Here is a tiny trained network, its code and every weight. The questions are about switching its units off for an input and a class, where a switched-off unit gives its printed mean instead of its output.

import numpy as np


def w(rows, s, z=0):
    codes = np.array(rows[::2]) - 128.0
    scale = np.full(codes.shape[1], s)
    scale[-1] = z or s
    return codes * scale


def f(y):
    return np.maximum(y, 0)


def log_softmax(a):
    a = a - a.max(-1, keepdims=True)
    return a - np.log(np.exp(a).sum(-1, keepdims=True))


def net(x, mask):
    res = np.array(x, float).reshape(1, 7) / 4 @ E
    y = f(res @ A[0][:, :-1].T + A[0][:, -1])
    res = res + np.where(mask, y, B[0][:, -1]) @ B[0][:, :-1]
    return log_softmax(res[-1] @ U[:, :-1].T + U[:, -1])


A, B = {}, {}
E = w([
[155,40,60,115,244,11,213,160],'x0',
[212,208,148,15,194,110,108,48],'x1',
[121,132,128,128,130,126,133,129],'x2',
[206,213,140,243,246,234,161,220],'x3',
[124,135,130,126,133,126,132,124],'x4',
[91,207,95,205,147,6,4,136],'x5',
[46,118,255,35,191,118,84,251],'x6',
],0.005)
A[0] = w([
[80,90,118,71,73,80,115,85,25],'n0',
[138,76,98,109,194,47,163,167,84],'n1',
[190,145,56,213,98,130,162,49,101],'n2',
[97,113,192,90,166,96,125,187,44],'n3',
[162,50,172,52,104,235,217,126,20],'n4',
[187,196,126,28,191,97,97,53,36],'n5',
[94,103,111,96,103,111,111,98,251],'n6',
[47,75,103,198,82,130,150,189,48],'n7',
[123,174,176,130,52,196,75,112,47],'n8',
[164,196,147,199,205,200,174,191,17],'n9',
[103,98,124,82,70,82,121,100,46],'n10',
[70,93,115,191,97,147,136,171,146],'n11',
[119,198,155,129,49,190,65,115,120],'n12',
[77,73,122,56,47,70,111,72,64],'n13',
[73,90,98,197,86,124,108,169,113],'n14',
[117,180,170,114,35,201,80,112,29],'n15',
[75,107,191,81,170,117,115,189,46],'n16',
[155,74,75,113,188,45,185,152,47],'n17',
[52,65,110,200,84,137,140,182,46],'n18',
[160,79,68,119,181,70,184,133,61],'n19',
[147,62,90,113,196,49,178,154,51],'n20',
[92,93,129,80,69,82,121,95,51],'n21',
[173,125,49,188,97,110,171,54,44],'n22',
[174,117,43,177,87,114,155,39,46],'n23',
[137,93,158,92,112,208,208,120,255],'n24',
[73,75,127,62,62,80,114,79,75],'n25',
[85,188,119,193,145,37,1,134,61],'n26',
[167,192,127,63,169,120,104,88,232],'n27',
[76,114,208,87,162,116,111,186,24],'n28',
],0.0066,0.0063)
B[0] = w([
[177,171,123,169,178,154,129,153,161],'n0',
[76,123,143,145,121,149,124,70,178],'n1',
[93,119,126,62,108,161,63,185,200],'n2',
[95,157,109,69,90,177,87,151,153],'n3',
[104,254,31,128,96,36,195,105,177],'n4',
[187,105,207,107,56,146,229,116,175],'n5',
[152,76,115,158,161,114,91,163,237],'n6',
[181,132,188,111,80,145,199,106,162],'n7',
[71,118,143,155,154,144,130,70,168],'n8',
[204,170,111,193,213,147,102,165,187],'n9',
[173,173,127,162,175,154,129,149,156],'n10',
[170,92,162,115,102,117,153,125,187],'n11',
[77,95,138,160,153,124,120,80,198],'n12',
[184,177,128,172,186,168,128,156,193],'n13',
[166,98,168,107,98,115,170,120,175],'n14',
[61,125,148,159,154,155,129,63,167],'n15',
[105,160,113,62,98,192,71,171,160],'n16',
[60,143,156,165,141,168,125,53,172],'n17',
[182,134,191,112,80,142,200,108,161],'n18',
[76,136,159,162,145,165,119,82,168],'n19',
[66,142,146,155,135,154,119,56,172],'n20',
[178,169,121,169,181,161,129,152,161],'n21',
[99,158,137,53,103,187,76,177,171],'n22',
[101,160,135,58,106,181,83,188,175],'n23',
[110,106,71,135,116,38,103,144,254],'n24',
[183,175,125,183,192,161,125,158,187],'n25',
[114,191,41,103,83,42,210,123,200],'n26',
[154,25,179,133,83,97,155,134,237],'n27',
[115,165,116,63,100,198,74,182,156],'n28',
],0.0085,0.0073)
U = w([
[220,183,120,204,232,188,117,172,73],'0',
[74,154,124,1,86,224,66,186,85],'1',
[13,114,167,186,153,172,128,9,87],'2',
[134,75,123,141,118,83,111,149,250],'3',
[106,215,37,111,82,9,180,117,86],'4',
[208,73,227,101,58,141,202,117,85],'5',
[123,59,112,142,138,101,97,152,211],'6',
],0.0093,0.012)

Each question gives the input, the list of numbers given to net, and the class t.
The units are the neurons (one row each of A and B). Each row of codes is followed by its name. A weight is (code - 128) times the scale printed after its matrix; where a second scale follows, it is the last column's (A, B and U).
mask holds one flag per neuron, in row order. A switched-off neuron (its flag False) gives its mean, the last column of its row in B, instead of its output. The means were averaged over made-up inputs and are rounded, as every weight is.
A unit's drop is (log p(t) with every unit on - log p(t) with that unit switched off) / (log p(t) with every unit on - log p(t) with every unit switched off).
The circuit of an input: a set's keep is (log p(t) with only the set's units on - log p(t) with every unit switched off) / (log p(t) with every unit on - log p(t) with every unit switched off). Starting from the 12 units with the biggest drops (on a tie, the unit counted first), units are removed one at a time, each time the one whose removal leaves the highest keep (on an exact tie, the one counted first), for as long as the keep stays at least 0.8.
circuit, biggest first: the units of the circuit, biggest drop first
most important unit: the unit with the biggest drop
k most important neurons: the k neurons with the biggest drops, biggest first
drop when u is switched off: that unit's drop, to one decimal
input [3,4,1,6,0,-7,8], class 1: 3 most important neurons	[n16; n28; n3]
input [-2,-6,1,6,-1,8,2], class 4: most important unit	n26
input [-1,8,6,5,-6,3,1], class 5: circuit, biggest first	[n5; n27]
input [2,5,5,-7,-3,1,-5], class 0: 2 most important neurons	[n13; n25]
input [-2,8,3,6,4,7,-1], class 5: 2 most important neurons	[n5; n27]
input [-1,-4,6,-6,-7,3,-8], class 1: circuit, biggest first	[n23; n22]
input [-5,-5,-1,-7,0,-4,7], class 0: 2 most important neurons	[n25; n13]
input [0,3,-1,4,-6,-7,2], class 4: 2 most important neurons	[n4; n24]
input [7,-4,-1,6,-7,-3,-6], class 2: 4 most important neurons	[n17; n19; n20; n1]
input [1,-2,-7,-3,1,-5,-7], class 1: 3 most important neurons	[n23; n22; n2]
input [-2,-3,4,-2,-3,-5,-3], class 4: 2 most important neurons	[n4; n27]
input [2,5,-1,4,-6,-5,-4], class 3: 3 most important neurons	[n26; n24; n27]
input [-4,7,7,7,-7,2,8], class 1: 2 most important neurons	[n28; n16]
input [-8,-5,3,-6,2,-7,7], class 2: circuit, biggest first	[n15]
input [-7,1,-3,-4,-1,-6,2], class 2: 4 most important neurons	[n15; n8; n12; n26]
input [-7,-5,-4,6,-2,7,-1], class 2: 2 most important neurons	[n12; n8]
input [8,-5,3,1,0,7,-7], class 2: drop when n22 is switched off	-0.1
input [-8,-8,1,-3,1,-6,1], class 2: drop when n11 is switched off	-0.2
input [-8,1,4,-7,-3,5,1], class 2: drop when n15 is switched off	1.5
input [-8,0,-8,0,-3,-6,4], class 2: most important unit	n15
